Below is a small trained network, with its code and all its weights. Each question gives an input and a target symbol and asks what happens when units are switched off, that is, made to give their printed mean instead of their output.

import numpy as np


def w(rows, s, z=0):
    codes = np.array(rows[::2]) - 128.0
    scale = np.full(codes.shape[1], s)
    scale[-1] = z or s
    return codes * scale


def f(y):
    return y / 2 * (1 + np.tanh(0.7978845608 * (y + 0.044715 * y**3)))


def softmax(a):
    e = np.exp(a - a.max(-1, keepdims=True))
    return e / e.sum(-1, keepdims=True)


def log_softmax(a):
    a = a - a.max(-1, keepdims=True)
    return a - np.log(np.exp(a).sum(-1, keepdims=True))


def net(x, mask):
    ids = ['αγεθπτφ'.index(c) for c in x.split()]
    T = len(ids)
    res = E[ids] + P[:T]
    u = 0
    for l in range(2):
        q, k, v = (res @ M[l].T for M in (Q, K, V))
        z = softmax(np.where(np.tri(T) > 0, q @ k.T / 2**0.5, -1e9)) @ v
        res = res + np.where(mask[u], z, O[l][:, -1]) @ O[l][:, :-1]
        u += 1
        y = f(res @ A[l][:, :-1].T + A[l][:, -1])
        res = res + np.where(mask[u : u + 12], y, B[l][:, -1]) @ B[l][:, :-1]
        u += 12
    return log_softmax(res[-1] @ U[:, :-1].T + U[:, -1])


Q, K, V, O, A, B = {}, {}, {}, {}, {}, {}
E = w([
[46,97,47],'α',
[84,164,103],'γ',
[95,141,82],'ε',
[126,202,120],'θ',
[107,247,216],'π',
[12,121,87],'τ',
[180,181,252],'φ',
],0.0033)
P = w([
[113,177,106],'0',
[169,53,125],'1',
[11,95,177],'2',
[135,221,128],'3',
[172,35,150],'4',
[3,137,206],'5',
[76,198,89],'6',
],0.0054)
Q[0] = w([
[179,22,250],'L0H1',
[218,211,12],'L0H1',
],0.019)
K[0] = w([
[143,2,189],'L0H1',
[112,135,23],'L0H1',
],0.023)
V[0] = w([
[194,210,174],'L0H1',
[221,255,239],'L0H1',
],0.0061)
O[0] = w([
[121,33,152,164],'L0H1',
[114,1,170,252],'L0H1',
],0.007,0.00027)
A[0] = w([
[140,102,104,195],'L0N1',
[129,128,124,121],'L0N2',
[137,126,139,127],'L0N3',
[174,121,201,149],'L0N4',
[133,151,93,94],'L0N5',
[140,100,103,199],'L0N6',
[133,124,122,132],'L0N7',
[200,240,139,32],'L0N8',
[145,119,137,116],'L0N9',
[138,129,125,6],'L0N10',
[251,60,107,115],'L0N11',
[185,67,45,104],'L0N12',
],0.018,0.0021)
B[0] = w([
[166,93,161,151],'L0N1',
[134,130,128,115],'L0N2',
[131,114,120,111],'L0N3',
[179,53,67,192],'L0N4',
[180,168,116,119],'L0N5',
[166,91,161,155],'L0N6',
[140,126,130,113],'L0N7',
[62,140,18,134],'L0N8',
[149,109,113,80],'L0N9',
[150,139,87,2],'L0N10',
[108,254,37,176],'L0N11',
[8,88,102,98],'L0N12',
],0.025,0.00092)
Q[1] = w([
[3,8,119],'L1H1',
[46,202,221],'L1H1',
],0.0054)
K[1] = w([
[254,122,115],'L1H1',
[160,156,58],'L1H1',
],0.0087)
V[1] = w([
[170,139,93],'L1H1',
[54,2,40],'L1H1',
],0.0094)
O[1] = w([
[198,80,77,250],'L1H1',
[254,252,254,129],'L1H1',
],0.006,0.00017)
A[1] = w([
[163,26,212,174],'L1N1',
[159,117,41,3],'L1N2',
[18,87,124,156],'L1N3',
[127,128,129,114],'L1N4',
[233,141,110,202],'L1N5',
[124,136,132,104],'L1N6',
[126,128,126,132],'L1N7',
[127,129,130,112],'L1N8',
[173,173,216,95],'L1N9',
[114,143,135,122],'L1N10',
[247,18,159,58],'L1N11',
[141,203,35,141],'L1N12',
],0.013,0.0054)
B[1] = w([
[252,87,126,255],'L1N1',
[135,4,145,157],'L1N2',
[83,127,240,238],'L1N3',
[129,129,121,121],'L1N4',
[57,56,169,193],'L1N5',
[129,140,113,119],'L1N6',
[127,128,132,131],'L1N7',
[129,129,119,120],'L1N8',
[83,112,26,188],'L1N9',
[128,153,121,135],'L1N10',
[33,184,37,194],'L1N11',
[174,241,86,236],'L1N12',
],0.021,0.005)
U = w([
[250,49,212,169],'α',
[131,253,75,102],'γ',
[246,67,33,69],'ε',
[11,70,57,48],'θ',
[56,86,226,247],'π',
[103,208,127,65],'τ',
[92,128,155,183],'φ',
],0.0026,0.0015)

Each question gives the input, a string of symbols that net reads in full, and the target symbol t.
The units are the heads (2 rows each of Q, K, V and O) and the neurons (one row each of A and B). Each row of codes is followed by its name. A weight is (code - 128) times the scale printed after its matrix; where a second scale follows, it is the last column's (O, A, B and U).
mask holds one flag per unit, layer by layer, with each layer's heads first. A switched-off unit (its flag False) gives its mean, the last column of its rows in O or B, instead of its output. The means were averaged over made-up inputs and are rounded, as every weight is.
A unit's drop is (log p(t) with every unit on - log p(t) with that unit switched off) / (log p(t) with every unit on - log p(t) with every unit switched off).
unit that matters most: the unit with the biggest drop
k most important neurons: the k neurons with the biggest drops, biggest first
k most important neurons of layer l: the k neurons of layer l with the biggest drops, biggest first
input α ε θ α τ, target α: 3 most important neurons : L0N4, L1N1, L0N8
input π θ π τ, target ε: 4 most important neurons of layer 1 : L1N1, L1N3, L1N9, L1N5
input ε ε π τ α, target π: unit that matters most : L0N12
input π τ ε α θ, target γ: 3 most important neurons : L0N11, L1N12, L0N8
input φ φ θ, target ε: 4 most important neurons : L0N4, L1N1, L0N11, L1N3
input α τ φ τ τ τ, target π: 2 most important neurons of layer 0 : L0N4, L0N5
input α π α φ, target γ: 4 most important neurons of layer 1 : L1N12, L1N1, L1N5, L1N3
input π π π, target α: 3 most important neurons : L1N1, L0N8, L0N11
input ε α ε π θ τ π, target ε: 3 most important neurons : L0N8, L0N11, L0N12
input φ θ ε φ ε γ γ, target θ: 3 most important neurons : L1N9, L0N4, L0N12
input α π θ, target α: 4 most important neurons : L0N11, L1N1, L0N8, L1N11
input θ τ τ, target π: 2 most important neurons : L0N4, L1N3
input τ π ε ε ε π, target α: 2 most important neurons of layer 0 : L0N8, L0N4
input ε γ π π γ θ, target α: 3 most important neurons : L1N1, L0N11, L1N11
input τ τ π φ τ φ, target ε: 2 most important neurons of layer 1 : L1N1, L1N11
input ε θ φ φ α π γ, target θ: 3 most important neurons of layer 1 : L1N9, L1N1, L1N5
input φ γ α φ α α α, target θ: unit that matters most : L1N9
input τ φ γ φ τ θ, target ε: 3 most important neurons : L1N1, L0N4, L0N11
input π α ε γ, target ε: 3 most important neurons : L0N11, L0N12, L1N1
input α ε π φ α ε, target ε: 2 most important neurons of layer 0 : L0N8, L0N12
input γ π α, target α: unit that matters most : L0N11
input θ π τ φ φ γ, target ε: 3 most important neurons : L0N4, L1N1, L0N11
input α φ ε, target ε: 3 most important neurons : L0N4, L1N1, L0N11
input α γ γ φ θ τ, target ε: 2 most important neurons of layer 0 : L0N8, L0N12
input φ π φ θ, target θ: 3 most important neurons of layer 1 : L1N11, L1N5, L1N9
input π α ε, target α: 3 most important neurons of layer 1 : L1N1, L1N11, L1N12
